Below is a small trained network, with its code and all its weights. Each question gives an input and a target symbol and asks what happens when units are switched off, that is, made to give their printed mean instead of their output.

import numpy as np


def w(rows, s, z=0):
    codes = np.array(rows[::2]) - 128.0
    scale = np.full(codes.shape[1], s)
    scale[-1] = z or s
    return codes * scale


def norm(h):
    return h / np.sqrt((h * h).mean(-1, keepdims=True) + 1e-5)


def f(y):
    return y / 2 * (1 + np.tanh(0.7978845608 * (y + 0.044715 * y**3)))


def softmax(a):
    e = np.exp(a - a.max(-1, keepdims=True))
    return e / e.sum(-1, keepdims=True)


def log_softmax(a):
    a = a - a.max(-1, keepdims=True)
    return a - np.log(np.exp(a).sum(-1, keepdims=True))


def net(x, mask):
    ids = ['ζλξτψω'.index(c) for c in x.split()]
    T = len(ids)
    res = E[ids] + P[:T]
    r = norm(res)
    for j in range(2):
        rows = slice(4 * j, 4 * j + 4)
        q, k, v = (r @ M[0][rows].T for M in (Q, K, V))
        z = softmax(np.where(np.tri(T) > 0, q @ k.T / 4**0.5, -1e9)) @ v
        o = O[0][rows]
        res = res + np.where(mask[j], z, o[:, -1]) @ o[:, :-1]
    y = f(norm(res) @ A[0][:, :-1].T + A[0][:, -1])
    res = res + np.where(mask[2:14], y, B[0][:, -1]) @ B[0][:, :-1]
    return log_softmax(norm(res)[-1] @ U[:, :-1].T + U[:, -1])


Q, K, V, O, A, B = {}, {}, {}, {}, {}, {}
E = w([
[148,222,127,82,115,36,132,83],'ζ',
[173,236,51,102,48,114,71,227],'λ',
[122,143,91,50,66,126,175,57],'ξ',
[136,181,66,64,39,52,163,99],'τ',
[201,124,140,1,98,23,149,154],'ψ',
[116,183,142,61,136,167,191,125],'ω',
],0.009)
P = w([
[96,75,147,186,152,148,92,143],'0',
[75,73,184,114,182,103,108,110],'1',
[196,146,94,51,213,7,170,111],'2',
[100,135,174,119,105,85,212,133],'3',
[174,123,167,170,106,148,138,92],'4',
[194,148,65,99,160,109,172,93],'5',
[59,114,157,119,118,143,156,113],'6',
[83,119,155,93,153,135,63,100],'7',
[181,187,98,65,167,114,141,111],'8',
[112,132,158,140,94,110,147,129],'9',
[183,100,164,196,124,142,150,97],'10',
[216,127,40,131,190,100,185,119],'11',
[58,83,107,110,128,174,171,189],'12',
[89,122,146,100,169,166,72,111],'13',
],0.014)
Q[0] = w([
[53,152,17,9,208,112,130,151],'H1',
[192,182,171,161,32,52,197,109],'H1',
[145,124,168,177,128,162,235,185],'H1',
[243,144,56,134,165,149,147,88],'H1',
[135,186,56,139,152,125,137,68],'H2',
[127,117,217,141,83,129,85,123],'H2',
[85,92,159,192,86,139,164,159],'H2',
[58,164,174,99,46,106,108,92],'H2',
],0.011)
K[0] = w([
[217,47,106,201,152,86,206,170],'H1',
[148,158,153,7,134,133,105,129],'H1',
[37,135,123,63,179,144,155,179],'H1',
[107,54,128,104,112,60,84,142],'H1',
[60,102,172,162,154,155,113,126],'H2',
[156,199,143,79,144,108,125,91],'H2',
[104,158,121,68,144,128,172,138],'H2',
[156,139,131,60,85,109,135,109],'H2',
],0.014)
V[0] = w([
[128,190,162,180,194,96,61,139],'H1',
[138,208,207,110,207,200,202,84],'H1',
[184,87,183,32,159,158,89,218],'H1',
[160,151,146,119,147,14,124,46],'H1',
[163,83,128,118,157,245,196,125],'H2',
[155,145,126,149,99,73,211,153],'H2',
[154,152,48,135,69,109,110,202],'H2',
[200,169,144,162,254,185,131,142],'H2',
],0.0086)
O[0] = w([
[163,154,136,103,103,255,68,184,107],'H1',
[121,99,138,126,183,154,239,200,118],'H1',
[43,105,102,96,201,101,108,150,234],'H1',
[114,74,204,112,67,145,55,146,255],'H1',
[160,125,146,74,72,107,61,95,66],'H2',
[116,219,58,187,161,87,114,112,166],'H2',
[115,101,120,207,126,140,94,78,117],'H2',
[55,137,126,15,147,27,121,108,79],'H2',
],0.0099,0.0094)
A[0] = w([
[39,47,166,158,144,94,59,128,28],'N1',
[142,149,178,78,146,106,132,104,145],'N2',
[101,109,132,149,83,100,108,180,162],'N3',
[137,108,138,155,219,178,118,93,149],'N4',
[149,133,136,155,95,180,118,118,222],'N5',
[181,224,9,96,214,124,83,57,33],'N6',
[170,176,177,87,185,149,157,80,82],'N7',
[194,143,116,142,124,142,44,20,64],'N8',
[162,128,125,195,94,143,140,124,102],'N9',
[100,173,92,134,191,155,171,160,166],'N10',
[113,177,73,89,201,137,218,178,3],'N11',
[199,104,135,109,111,112,157,141,99],'N12',
],0.014,0.0048)
B[0] = w([
[76,74,89,132,97,182,110,81,253],'N1',
[170,147,91,147,115,119,143,137,159],'N2',
[116,125,116,114,137,147,120,80,191],'N3',
[106,137,105,132,78,105,86,77,151],'N4',
[143,144,143,108,144,131,122,134,147],'N5',
[126,254,144,115,194,127,84,132,178],'N6',
[124,113,103,173,100,114,111,92,134],'N7',
[88,111,136,66,137,116,149,155,162],'N8',
[143,128,100,122,118,65,146,122,140],'N9',
[135,117,131,94,150,94,142,185,177],'N10',
[135,63,112,147,195,136,179,172,187],'N11',
[102,145,139,166,148,156,90,125,139],'N12',
],0.016,0.013)
U = w([
[109,131,137,24,11,63,142,145,2],'ζ',
[164,119,242,157,125,230,67,156,116],'λ',
[83,254,94,118,202,152,80,109,87],'ξ',
[188,169,91,237,84,96,130,86,222],'τ',
[94,84,108,147,199,155,177,204,175],'ψ',
[18,80,102,162,108,199,95,59,143],'ω',
],0.0063,0.0016)

Each question gives the input, a string of symbols that net reads in full, and the target symbol t.
The units are the heads (4 rows each of Q, K, V and O) and the neurons (one row each of A and B). Each row of codes is followed by its name. A weight is (code - 128) times the scale printed after its matrix; where a second scale follows, it is the last column's (O, A, B and U).
mask holds one flag per unit, heads first, then neurons. A switched-off unit (its flag False) gives its mean, the last column of its rows in O or B, instead of its output. The means were averaged over made-up inputs and are rounded, as every weight is.
A unit's drop is (log p(t) with every unit on - log p(t) with that unit switched off) / (log p(t) with every unit on - log p(t) with every unit switched off).
The circuit of an input: a set's keep is (log p(t) with only the set's units on - log p(t) with every unit switched off) / (log p(t) with every unit on - log p(t) with every unit switched off). Starting from the 12 units with the biggest drops (on a tie, the unit counted first), units are removed one at a time, each time the one whose removal leaves the highest keep (on an exact tie, the one counted first), for as long as the keep stays at least 0.8.
units of the circuit, in order: the units of the circuit, biggest drop first
unit that matters most: the unit with the biggest drop
top k neurons: the k neurons with the biggest drops, biggest first
heads that matter: for each layer, one digit per head in row order, 1 if its drop is at least 0.15 and else 0, layers parted by /
input ω ζ ψ ψ ω ζ ψ ψ τ, target ζ: units of the circuit, in order -> [H2]
input τ τ ζ ζ ψ λ ψ ψ τ ψ ξ τ ω ψ, target τ: heads that matter -> 10
input ξ ω ψ ψ ζ ψ ω ω ψ ξ, target ψ: heads that matter -> 10
input τ ψ ψ ψ ζ ζ ψ τ ξ, target τ: heads that matter -> 01
input λ τ ψ ψ λ, target ζ: units of the circuit, in order -> [H1 N8 N9]
input ζ ψ ξ, target ψ: units of the circuit, in order -> [H2 N11]
input ω ψ ζ ψ ψ ζ ω, target ψ: units of the circuit, in order -> [H1 N11]
input ψ ψ ζ τ ζ ψ ζ τ τ ψ ξ, target ζ: top 2 neurons -> [N8 N9]
input ψ ω ψ ζ ψ ω ψ λ τ ζ λ, target ξ: units of the circuit, in order -> [H1 N6]
input ω ξ ψ τ ω ψ λ ω ξ, target ζ: heads that matter -> 01
input ψ ξ ω ψ ψ ω ζ ζ λ ω ψ, target λ: heads that matter -> 10
input ψ ψ τ ψ τ ξ τ ω, target ζ: heads that matter -> 10
input ζ ζ ω τ ω ω ψ τ ψ ψ ξ ξ ξ λ, target τ: top 3 neurons -> [N9 N1 N6]
input ω ω ω ω ζ ω ξ λ, target λ: heads that matter -> 10
input τ τ ψ ψ ω ψ λ, target ψ: units of the circuit, in order -> [H1]
input λ ζ ω, target ω: heads that matter -> 01
input λ ω ω λ ψ ψ λ ψ ψ ψ λ ψ ψ ψ, target ξ: heads that matter -> 10
input ξ ζ ψ ψ ψ τ τ ξ ψ ξ ζ, target τ: heads that matter -> 00
input ξ ψ ζ, target λ: heads that matter -> 11
input τ ψ τ ω ψ ω, target τ: heads that matter -> 01
input ξ ω ψ ω τ ψ ω λ ω ψ, target ψ: heads that matter -> 10
input ψ τ ω ψ ψ, target ζ: units of the circuit, in order -> [H1 N8 N1]
input τ ψ λ ω ω λ ψ λ ψ ζ λ ζ, target τ: heads that matter -> 01
input ζ ψ ζ ψ ψ ζ ω ψ ψ ψ ζ λ ω ξ, target λ: units of the circuit, in order -> [H1 N1]
input ψ ξ ω τ, target ψ: units of the circuit, in order -> [H1 N1]
input ω ω ζ, target ζ: unit that matters most -> H2
input ξ λ ω ω λ ω ψ ω ψ ψ ζ τ, target λ: unit that matters most -> H2
input ξ ψ ψ, target λ: top 2 neurons -> [N12 N1]
